Each row is followed by the tier that its hidden value falls in (each part has its own value, ranges and names)
[ -68   70   43    1   18 -172   18  -97   32  -38  100   32   -2 -107
   38  121   35   -5  -93  -69  -56   33  -48   21  -25   75   68  -66
   79  -15  -40  -95   45  -44 -154  -28  -56   14  170   -7   15   16
   43   10   76   92   74]	Q
[-302  363 -127   56  -49 -222    6  122  120    0  267  102    3  -49
  -20   19 -106  -28  -56 -202  -77  278   58   79  -59 -100  228 -250
   33  -67    3  -34  -73  -38 -278  -79   91   15  171   20   47  -13
  -87  169  -15  251  183]	N
[-157  163  -15   50   57 -133 -238    9 -113  -31  365  148  -31 -181
 -141  196  -25 -126   19   55  -72  233   52  -37   19    4   10 -180
  115   63 -120   95  110   68 -107 -171   34  -55  252    0  106  141
    1  226  142    1   57]	Q
[  52 -123    4   73 -141  -33 -137  -29 -250  231 -201   28 -225 -120
  285  174  210  -97 -188 -139   74   -2  207 -170 -112  275   98  -71
  129    2  -29  142  -28  -62   62 -154 -179   71 -136  145 -220  -56
    5  -40  -88 -113   97]	U
[ -41  -32  -86  101  -80 -127   76 -174  -86  141 -108   54  -61  -49
  166   48   94  -35 -226 -234  192  175  122   43  -52  106   11  -54
   16  -77   68   20  -50 -117 -141 -118  -59  -54  -34  125 -163  -94
   56   30  -11   47  120]	U
[ 103   68  122   50   37   98  -64   39  -96  -41   57  -18  -51   47
   45  -79   23 -143   53   97  161   63    4 -130  131   22 -173   46
 -102   65    6  106   20   70   33 -123   97  -44  -45    3   77    1
  162   -4  131 -169 -120]	U
[  50  311  114  133   92  117   16   31  -34  -50  174 -119   73  147
   91 -214   -9 -102  204  130  259  195  -77  -78  189  -58 -235  107
 -219   -3  -20  100  -50   67  -66  -85  256 -157  -36 -138  240   73
  237   51  132 -174 -131]	W
[  67  -93  -54   50  -73  -62   64 -262  -41  245   -3  -40  106  -12
  191  180   -3   80 -194  -62  133  -21  -36   79   91  185  -76  -43
  158 -136  132   44  -75 -185  -97 -141   24  -93   34   10 -203  -75
  -19  115  -82 -169   48]	E
[ -21  123   41   -6  -62  -30  108   56  198    0   73   38   91  211
   24  -82 -125   52  -67 -186    4   14 -165   66  -75   40   22  -32
   74  -78  102 -231 -162  -81 -113   78  161  107  115 -127   69  -95
   -3   14   21  103   25]	N
[  -8  -12 -239  -12 -105 -129  -56 -347 -109  286   97 -100  147 -148
   89  291   92    8  -90   72  -17 -173   66  -38  117   32  185 -116
   44 -161   81  409   21 -119  -44 -131   24 -325   19   56 -257   38
  -30  262 -267   49  100]	U
[  63 -234  -55   93  -67  -30   -7 -324 -155   63 -109  -69   61  -45
  -49  102   89    6 -172  128  110  108   10   33  126  112 -202   33
  205  -18 -127  182    0 -101   -8  -27  -29 -157   44  -14 -130   13
  102  -13   71  -78   18]	Q
[-175  160  -97    2   14 -211   30 -109   71 -107  186  -39   71 -214
  -67  132   88  -53  -33   42  -73  -61   32  -21  147  -88  173 -141
 -138  -30    9  135  174  -40 -166  -67  -12 -149  123   78  -52   28
   37  102   19  234  116]	D
[  69  -85   88   18 -123   31 -255  -90 -209  292    7  -94   46  -99
  271  341  249   74   10   59 -108 -316  -12 -211  -80  417   31   -8
  230  -72  -72   28    2 -111  130  -47  -75   66  -25 -151 -118   81
  -90   66 -143 -176   29]	D
[ 193  148  235 -125  -15  213 -193   66 -115  155  184 -184  185  150
  119   14  -28   63  255  289 -105 -270 -149 -192  121  102 -215  107
   59  -42   -3   57 -101   70  128  -62  207  -22  -81 -247  108   60
  -17   49  -80 -275 -296]	W
[ -24  -24  -94  130  -44  -95  -11  -91  -56  100   27   78  -83  -77
  105  136   31 -100 -195 -121  167  130   82   -6   46  117   54 -128
   45  -26   72  125   22  -96  -75 -169  -11  -55   66  121 -136  -42
   51  122   24  -82  138]	B
[-193   -9   35  -70 -158  -45  104  124  170 -270 -140    6  104   97
 -249 -219  144   45  -65 -173 -119 -117   18  -32  -82  -83  -32    0
 -149    1    6 -297   11  -46  -50  222   35  187  -88  -30   -6 -188
  -27 -217  130  541   20]	D
[  59   69  156   -8   -7  133 -102   56 -140  -60   48 -129   40    1
  -23  -86   57  -66  121  263   40    1   33 -146  234  -16 -276   51
  -63   71  -73  144   25   75   48 -117   89  -40 -130  -35   47   -2
   74  -66  114 -152 -193]	U
[ 119 -215  -47   20 -128  -39   41 -386 -200  230 -264 -178   77  -66
  208  129  254   73 -156   26   95 -160   65  -57   36  192  -62  104
   63 -124  -24  178  -23 -146   18  -15 -109 -180 -155   20 -259  -39
   80  -64 -141   -7   11]	W
[   5  -36    6  -71 -160    5   67   24  120   32 -102  -28   74  119
   42  -21   83   31  -88 -165  -33 -275  -35  -77  -56   70   90  -21
  -59  -76  163 -104  -68 -101   25   82   60   98  -87  -16 -116 -163
  -33  -57  -85  200   29]	E
[  98 -135   98  -22   34  154  -34  -23  -46 -297   26  -51   71   20
 -331 -153   30 -162   45  317  118  -52    1 -118  359 -159 -368   71
 -202  151    5  190  178  101  111  -65  132 -112  -67   57   23  -55
  185  -77  285  -29 -216]	S
[ -21   95  -23   68   69  -34  -16 -209 -116  -20  169  -33  123  -61
  -68  -10   36  -65   31  125  171  169   22   11  196  -77 -222   25
 -127  -24   -8  162   84   16 -115 -149  116 -254   35    2   35   55
  147  135  124  -25  -74]	W
[ -62   85   11   95  -91  -71   -6  -32  -87  189  -15  -49  -27  -74
  269  112   90   35 -108 -102   80   88   79  -16   19  194   -4  -87
  105  -77   11    2  -80 -130 -119 -150  -36   39  -50   22 -121  -52
  -46   23  -55 -118   91]	E
[ -73  120  -60  -48 -181  -15  -70   72   31  129    2  -94   50    9
  117   82  158   -8   32  -69 -119 -300   50 -184  -43   67  252  -97
  -69  -87   78  114  -50  -69   47   29   54   20 -116  -27 -110  -52
  -79   42 -218  192   86]	S
[ -48  -84   88  -97 -154  -27  200  -14    5 -163 -361 -121   26   63
  -71 -291  140   69 -141  -76  -24   -3  113    2   18 -102 -170   97
 -103  -10  -41 -145  -68  -32  -83  114  -76   90 -263   87 -130 -242
   38 -369   78  350  -98]	W
[ -81  -84  -37   48  -99  -92   -8 -209  -64   74  -37  -44  132  -67
   13  123  164   92 -115  -45   -1  -31   11   15  -10  154  -80  -10
  103  -85  -48  -58   12 -140  -76   18  -31  -32   22  -63 -114  -20
  -21   14   11  127   72]	N
[  98 -307  -21   29 -136   -5 -137  -28 -173  142 -154  159 -191  -64
   58  190   63 -116 -303 -137   76  -19  153  -99  -55  229    3 -117
  197   44   75   91   19  -67  108 -168 -124  107  -27  197 -270 -129
  -28   15   21 -130   60]	E
[   2 -163    0  -88 -112  -65   57  -92   36  -72 -125  -49   52  -56
  -85   49   91   22 -165   14  -88 -218   21  -41   87   21    4  -36
    8  -12   49   11   68  -77   -1   22  -63   21  -39   85 -194 -137
  -14 -108   16  178   -2]	B
[-125  156  148  162  132   43 -177   83 -130 -158  336  143   40  -73
 -136  -18   40 -126  102   54  212  331   28  -32  143   52 -415  -28
 -111  106  -39 -139  157   64 -100 -221  144   18  111  -53  214   75
   98  148  392 -155  -79]	B
[-119   71   46   20    9  -18   31 -105  -59 -285   41 -206  140  -95
 -296 -156   63  -16   82  386  -37  191   31    6  351 -217 -312   38
  -41   84 -270  200   88   53 -103   13   57 -172  -17  -43   84   42
  126 -152  227  122 -115]	Q
[-182  425  -59  116 -135   57  216  122  303  -12  102 -195  304  376
   33 -334  -66  128  160 -108   89   91 -183   70   43 -109  -16   19
 -135 -184   55 -133 -299 -134 -173  211  402  -23  -46 -318  195  -69
   16   20  -78  250   59]	N
[ -83  -78  -90  141  -78 -160  -64 -174 -179  147  -58   29  -97 -215
  158  231  167  -36 -224  -90   85  140  159  -19   -3  211   52 -121
  147  -34  -71  122   53 -125  -96 -158 -157  -45   34  118 -198    2
    6   58    1  -40  175]	D
[ 121   17  103   50   -1   74   55   85  112  -34   11  130  -61  214
   91 -102  -20 -131  -63 -243  228  -41 -106  -73  -75  105  -37   35
 -138   11  217 -180  -48  -17   25  -14  145  110   28  -15   77 -110
  155   15  120  -39  -12]	S
[ -83  178   -5   58  -12 -176   68 -176    6   81   76 -136   56 -111
  186  124   64   61  -35   24  -28   75  -49   39   56   84   89  -50
  112  -90 -107   52  -47 -102 -201  -27  -30  -97  108  -73    2   64
   45   12  -52   10  109]	Q
[  98   44   34  186  -50   82   54   49   62  -64 -119  -48 -127  206
  114 -144   87 -168   -9  -73  226   76  -85 -137  -29  106   54   65
  -54   41  -61   86 -100  -24   75  118  114   13   12  -98  139   13
  270  -98   79  -46   97]	Q
[  40  -15   31  107   43 -174  -65 -210 -125  132   67   47 -131 -186
  238  289   90  -67 -152  -61   69  105  -11  -21  -46  258   93  -66
  202   -8  -85   53   49  -72 -102 -139 -142  -43  202   26  -33  100
  109   75   39 -184  137]	Q
[  87   38   38  -28  -87  -46  -90  -90 -172  279  -42  -85  -52  -72
  318  180   97   14  -64  -16  -35 -115   63 -119  -42  198  108  -32
  130  -85   -1  138  -78  -52   -6 -134  -77  -31  -74   22 -149   -3
  -23   27 -187 -139   -3]	W
[-256  359  -57    8  -51 -190  158  -19   49  -13   70  -95   98  -55
   66 -142   28   62   -7 -117   -5  229  103   91   47 -170   41  -79
 -141 -116  -11  -29  -83  -48 -321  -56   50  -90  -66   37   -3  -72
  -15  -14  -36  299   52]	W
[  83   58  153  -73    3   13 -171  -18 -197  161  127    3   15  -46
  130  121   -6   16   15   68  -52  -15   17  -84    4  133 -137   -4
  130  -21  -13   -5  -24   39  -16 -181    5    9    0  -30  -18   18
  -34   66   -3 -192 -154]	W
[ -78  448  185   57  187   45 -152  182    0 -139  507    9   68  -48
   -1  -23  -46 -150  302  174   91  121  -80 -119  223  -65 -174  -47
 -241   75   23    4  122  137 -113 -224  238  -59  123 -110  318  139
  115  201  220 -185 -128]	S
[  90 -107   28  106 -160  340 -257  198  -61  -26   -2   33   67  299
 -172 -120  178 -172  153   27  161 -219  -20 -318  -18  129 -180   69
 -156   62   65   90  -13   29  360  107  300   68 -150 -185   96  -16
   95   71   81    6  -64]	E
[  -9  161  112   54   69  104 -228  287   -3 -165  322  156  -85   30
 -143   -8  -57 -245  118   66   65   43  -12 -193  100   -8  -70 -109
 -133  146   54   47  126  137   82 -156  186   75  114   -4  183   42
   86  154  228 -122  -68]	B
[ 139   42   72  -60  -42  137 -232   46   35   85  261   -4  133  176
  -62  140  -46  -47  157  135 -120 -306 -223 -188  -19  125   39   -6
  120  -12   29   75  -47   31  188   66  239   -6  161 -258  140  107
   18  185  -55  -99  -75]	Q
[ -78  116  132 -104   17 -116   39   30  -34 -141   17   -2  -24 -116
  -27  -75   42  -19  -42  -14  -74   55   83  -18   52  -89  -80  -19
  -98   33  -21 -107   68   58 -159  -92  -73   43  -41  109   -9  -88
   27 -129  127  165 -101]	W
[ -98  -58  -25 -114 -210  -19  172  -49  176 -152 -207 -182  229  138
 -201 -185  106  143  -57   12 -171 -241  -55    0   47 -106  -24   46
  -42  -79  -21  -97  -77 -104  -25  269   69   35 -126  -96  -97 -173
  -41 -226  -36  470  -18]	N
[  41   27   43 -115   23 -146  -72  -49  -90   12   72   65 -113 -171
   55  148   23 -104 -104  -18  -96  -93   80  -98   -4   -2  151  -87
  -22   19   40  103  115   65  -52 -159 -113  -44   59  173 -101  -19
   41   35   -8   48  -35]	W
[ -32   39 -119   33  -56 -170  -85 -186 -162  203   23   33  -62 -156
  172  208  152  -69 -122 -133   26   -8  138  -86 -101  102  217  -88
   -5  -91   15  193   43  -47  -66 -125  -85 -153   21  109 -152   36
   43  148 -135   88  122]	W
[-293  314  104  -38  -27 -170  293  221  262 -399  -37  -56   19   23
 -154 -374  -54   39  -51 -115  -86  262   24  125   92 -274  -50  -63
 -173   34  -68 -306  -44    4 -337   89   21  169  -28   55  110 -194
   22 -304  229  443    2]	N

[ 254   39 -177  -55  113 -328  208   15  208   30  -66   25   44   53
  -81  314  -34   -9   72  -82  269 -177  127  -20  -87  -68 -518 -112
 -140  -58  200   72   41 -130  486   27 -203 -327 -362  -69  143  168
 -314 -299  -18  139   15]	Y
[-168 -414 -239  385 -411  197 -268  -57 -175 -183  -96  -92   23 -168
 -215 -216  123  111  -93  153 -252  174 -219  210  169 -127  133   63
   84 -100  -52   53  163   15 -510  -75    5  182  388  525   70  -41
  336 -410 -321 -183  263]	K
[  86 -156 -165  116 -142  111    9   10 -395 -115   84  143  -13  -57
  190  137 -104  -71 -203   42 -142  185  -13  100  -71 -100  -22 -138
  -13  -51   58 -113  232   10 -135  110   35  251  112  192  150  -60
  -84   91 -153 -138  190]	L
[ -72  -68 -244  146 -137   52   14  -21 -270 -303    2  176    4 -255
  144   19  -92  -67 -275   21 -153   75 -114  -23   39  -13  205   61
   34  154  -47   44  149  -26 -339   21   53  185  450  319   19  -98
   74 -177 -178 -166  126]	G
[ 130  -26  139  -13  113  -71   95  -39    7  129 -120   -8 -167 -223
 -146  -31  124   45   72   40   62    8  -30   95   85  100  -48   38
  198  -63  187  178 -366  -50   59    0    0 -272   99   72   37  233
  169   62   76  268  -75]	L
[ -68 -124  -70   69  -53  -21  -73  -51  144  -48 -115  -88  -98  -93
 -158  -13   96   -9  196  119  -11   72 -204  133   79   74 -106   51
  125  -35   48  120 -158 -107  -56   65  -49 -156   67  288  110  224
  185 -341 -139  127   -4]	L
[  30 -165 -134  149  -97  131  -49  -32    5   26  -81 -123 -100   59
   52  114  124  -35  222  209 -137  335 -113  159   28  -22  -95  -84
  113 -147    6 -114 -135 -114  -46  232    8   47  -44  116  137  185
  271  -15 -160  106   34]	L
[  22  123   58   56 -142   70  -24  -87 -362   86  137  -72 -150   48
  182  -30   59  -40  130  211 -451  454    9  -40   29  -21   44 -384
  106 -116  -31 -386   31   33   -4  185   66  329   47   -8   52  -41
  149  503   93  -32   41]	J
[-101  -28 -193   40 -101   96  -45  -63  -98   16  -97  -33  -32  -28
  361   56    5  -99   74  144 -389  310    5  -14  -75   36  187 -183
   74   53 -108 -213  -15  -22 -196  287  181  314  174   47   11  106
  337   69  -78 -120   -7]	X
[ 208   50  123   -9  -74 -107  119   37 -400  142  104  123 -114 -220
 -130   22   48  140 -186  -30  -29  -87   34   20   16  -29  -72 -174
    1 -111  202   66   -5   73   44 -134  -15  -31  159    9   16    2
 -204  482  194  -24   37]	V
[ -81 -100   -9 -105   21 -104 -115 -146  143  147 -146 -117  -64  -78
  126  -61   13 -114  149   32 -233  107   30   81  -65  106  -67 -200
  169   29    4  -16  -11  -28   -5  140   84   82  -62  177  114  272
  259 -390  -48  -12   -6]	K
[   9  -88   83   92 -239 -123  -91  -10 -304  115    7    3   41 -128
 -340 -264   -1  228  -78  -22 -165 -158   66   39   25 -102  -84 -192
 -108 -159  237   16  165  218   20 -224  -41  -43  119  197    5  -63
 -177   83   78 -105  179]	K
[  55  241 -400   -4    3 -137  265   55 -148 -255   16  233   53 -106
  397  363 -143 -115 -203  -18  -74   -1   37 -246  -99  -21   74  -67
 -149  236  -90  -96  125 -117  -11  168   34  154  255  -84  -52  -71
 -131  102  -31 -176  -35]	V
[ 155   98    5    1   17 -288  151   23   65   -2  -23   14   -8   -6
 -358   12   25  143  152   10  213 -207   26  -25   45  -42 -369  -32
 -129 -121  293   77 -108   -4  430  -99 -213 -454 -157   23   49   61
 -287  -44   89  260   22]	V
[   1 -104 -323   93 -102   14   33  -11 -193  -59 -112  119   77 -215
  338  177  -91  -78 -311  -75 -246   47   82  -48 -105  -49  170 -110
  -10  147  -99    6  212  -22 -313   88  146  334  310  103   -2   30
  122 -151 -150 -344   81]	K
[  98   98  -31   52  -39 -229  106   60  -27   90  -82   30   20 -169
 -314   72   21  174  -15  -93   64 -267    3  -78   22  -22 -184  -57
 -126  -36  183  195  -50   21  134 -173 -113 -262   95   30  -34  107
 -244   13   69  -37  -26]	J
[  11   49  -96   49  -81  -15   20 -125 -288  -23   20   18  -10  -46
  322  -67  -60  -98  -92   78 -416  307  179 -100  -24  -62  125 -300
   72   31  -40 -323  161   59  -49  149  109  346  120   27   14 -107
  191  108   12 -107  121]	K
[ 150   72  124 -294  232 -181  168   -2  -18  136  -37  126  -46  119
  149   40 -171  -81  221   28  112  -53  203   65 -234   86 -271 -156
  -71  -84  383 -124 -181   82  557  251   30 -288 -362 -113  148  193
 -227  180  145  379  -21]	V
[ -64 -123 -156  -10    3 -152   -4   56  242  -77 -212   38  107   18
 -243   -1 -104   67  212   -4  207 -276  -57   95  -99   28 -252  137
 -186  -30  281  186  -98   23  230   48  -90 -434 -103  218   94  212
 -178 -474 -154  183   39]	G
[-148 -140 -540  339 -202    7  -48  -26  235 -425 -162  -73  155   91
  -53  123  -26  -50  143  143  -43  154 -165  -28   88 -134 -126  130
 -121   47  -97  -64  144 -166  -80  138 -158  -53   74  326   82  -27
  132 -753 -434  -28  161]	G
[ 100  148  -96  -17   22  -95  193  -14 -433 -229  122  289   21 -147
  243   43 -237  -97 -300  -47 -103   29  132 -145  -63  -49   64 -113
  -71  120  129 -138  192   75   65   43   21  117  208   76   26 -211
 -238  171   26  -37  138]	J
[ -16  177 -125    0  -66  -88  144   73 -252  -81  -31  181   54 -108
   81    9 -116   82  -66   16 -128  -97   59 -160  -79   -1  137  -52
 -186   73  141  -68  -36  113   35   59   71  -29  276  -36 -104  -64
 -145  343   88  -37   -7]	G
[  10  193 -119   82 -131 -107   99   18 -233   30  -29   44   39 -100
   35    6  -10  113  -48   24 -273    9   98 -203   -6  -54  102 -195
 -127   23   34 -133   25   84   -6    0   40   93  245  -84 -127  -69
  -33  335  110 -147   -2]	X
[  85  -47  116  -63  -91   25  -15   42 -372  254   34   72  -92 -107
   46   33  -19   70  -49    9 -194   24   27  102 -129   23  -13 -262
   -8 -124  174  -27   11  125  -34   49  118  134   75   23   66  135
 -112  474  113 -110   18]	J
[  80  112  -23  -85   13 -180   22  -95  227  225  -28 -225 -173   78
   42  201  202  -54  365  149 -140  227  -49   10   11   75 -310 -312
  133  -93  -52 -120 -140 -189  241  187  -63  -12 -265  -80  113  310
  165   -3   86   91 -141]	Y
[ 133 -362  -51   34    6   24   61   93   -8  -21 -186  166  -62 -289
 -232   23   65  128 -127  -12  374 -274 -131  320  -11   51  -66  329
   43  -84  328  447 -291  -26  -92  -41    7 -424  194  270  102  250
   19 -160 -106  252   46]	Y
[  71  204  284 -195   40 -170   69   25 -143  371  -36  -27  -62   97
 -127 -156  -15  167  345   80 -150  -58  181  -34 -138   68 -145 -305
 -128 -202  372 -179 -264  226  464   97   53 -242 -198 -218  -23  161
 -176  641  331  245  -90]	G
[ 189   54   78 -177  157 -207  144   37  -11  452 -217   40    0 -194
   75  160  -21   74  -52 -191  -55 -239  263  -33 -207   76  -89 -229
  -32  -12  208  166 -164   77  165   14  130 -103  -41 -232  -36  340
  -78  221  196  -77 -141]	X
[  86   34 -125    0  -19  -97  142  142  -57   43 -117  112   98   83
  -99  114 -102  143  143   21  111 -191   83   -6 -158  -51 -175  -17
 -294 -112  316  -15 -126   98  310  103  -25 -304  -82  -93    5   97
 -293  242   21  140    6]	L
[  97  235 -213   96 -114 -168  192   52 -209 -130   75  103   22  -50
   -1  180  -21   72  -71   33  -76  -15   16 -204   25  -97  -79 -143
 -172   26   30 -112   96  -32  115  -13  -93    5  156  -63  -55 -121
 -222  262   62  -90   20]	V
[   5  -41 -131   42   10 -247  -13  -59  382  231 -310 -205   34 -123
 -196   58  141   89  178  -62  -57 -148   57  -26   17   28 -194  -94
   28   -5   23  190 -138  -86   77  -47  -46 -203  -47   23  -18  338
  189 -478  -35  -43  -90]	K
[  77  211   53 -302  185 -121  172  -31  119  265  -95  -21 -201   11
  372  167  106  -88  323  164 -120  165   69  -23 -147  215   -4 -204
  117   17   69 -146 -434  -89  260  386  173  -60 -104 -289    0  351
  248  474  260  264 -275]	Y
[ -32  154 -209   53 -107 -139   87  -29 -234 -282  109  157  -22 -213
   93   99  -90  -71 -225  -11 -135    3 -105 -155   54   -8   44  -76
  -17  181  -79   -6  229  -66 -138  -45  -47  157  335  222    8 -127
 -126 -113  -49 -199   66]	L
[  70 -107 -199   67  -39  101   49  -50 -357 -216   80  175   18   17
  389  119 -212 -205 -180   55 -183  301   86   42 -113  -92   -2 -156
    7   20   50 -254  259    8  -27  238   58  290   22  173  178 -116
  -37  -42 -191  -47  220]	J
[  26   76 -278   86  -90    1   95  -13 -223 -192   61  103  -11  -38
  298  222  -78 -123 -105   74 -200  220  -23  -95  -35  -53   27 -151
  -24   86  -91 -184  170  -87  -85  175   20  260  160   69   53  -63
   -3   55 -106 -149   65]	L
[ -63  110 -115 -145  -51   12   29  -57 -299 -132  151  136  -94   42
  481   94 -146 -212   17  154 -304  293  -21  -30 -146   64   73 -267
   23   90  -39 -332  158   -8    1  323  134  351   64   84  115  -26
    3  236   11  -60   39]	V
[ -15 -150   -8  110 -168  -45  -80   82  163  137 -152 -153  -42   67
 -499  -52  181  257  408  167  121 -117 -193  195   45   -3 -280   48
 -106 -270  261  135 -282    7  171   -6 -122 -433  -98  141   66  269
  -29    0  -33  234  -19]	V
[ 136   29  -64  -45   -6 -195   45   17  322  355 -151 -229 -102   69
 -144  290  240   97  382   77   22   -3  -41   61  -40   43 -393 -224
   -3 -169   54   61 -232 -165  274  112  -83 -208 -293 -158   74  429
   50   34   76   70 -182]	Y
[-109  -96 -153   91 -111  -10  -98  -29  223  -43 -120 -160  -61   77
 -140   37  109    4  371  199  -56  142 -214  116   45   41 -180   -9
   30  -86   23  -13 -144 -118   40  163  -72 -143  -62  218  117  233
  171 -300 -163  133  -14]	L
[ 254  -82  -63  110   17 -244   69    4  178  169  -94 -128   21   37
 -375  228   64   90  133  -87  193 -122   58   71   17 -123 -587 -160
  -71 -209  206  140   46 -102  380 -115 -266 -328 -377   40  173  218
 -267 -353  -84   71   66]	L
[ -81  -92 -152   71  -63  -24  -83 -110   51 -168  -22  -52  -64  -45
   44   31   -9 -144   93  102 -129  206 -150   68   51   29 -113  -64
  129   37  -50  -33   87 -123  -70  117  -53   68   27  333  166  101
  141 -472 -208    7   84]	J
[ 202  259   88 -310  182 -389  235    0   70  235  -11   74 -103 -102
   40  185    8   14   79  -78  110 -232  137  -98 -129  123 -282 -223
  -42   26  205   76 -148  -38  439   33  -32 -252 -172 -207   20  240
 -244  216  302  136 -173]	Y
[ -32   94 -300  266 -290  -97  -67  -47    0  -33   43 -203  -56  -86
 -112  273  193   26   35   69 -310  203 -225 -128  167  -88 -157 -277
   32    9 -308  -37  250 -220 -237  -72 -149  292  171  154   25   59
   73 -197 -135 -412   -4]	L
[-120  116  -98  -39 -107   75  -40  -63 -143  173  -71  -82  -94  -23
  424   49   68  -71  157  178 -541  361   25  -86  -91   90  261 -326
   93   48 -158 -298  -91    4 -191  322  251  412  200 -101  -59  150
  390  401   79 -173 -115]	X
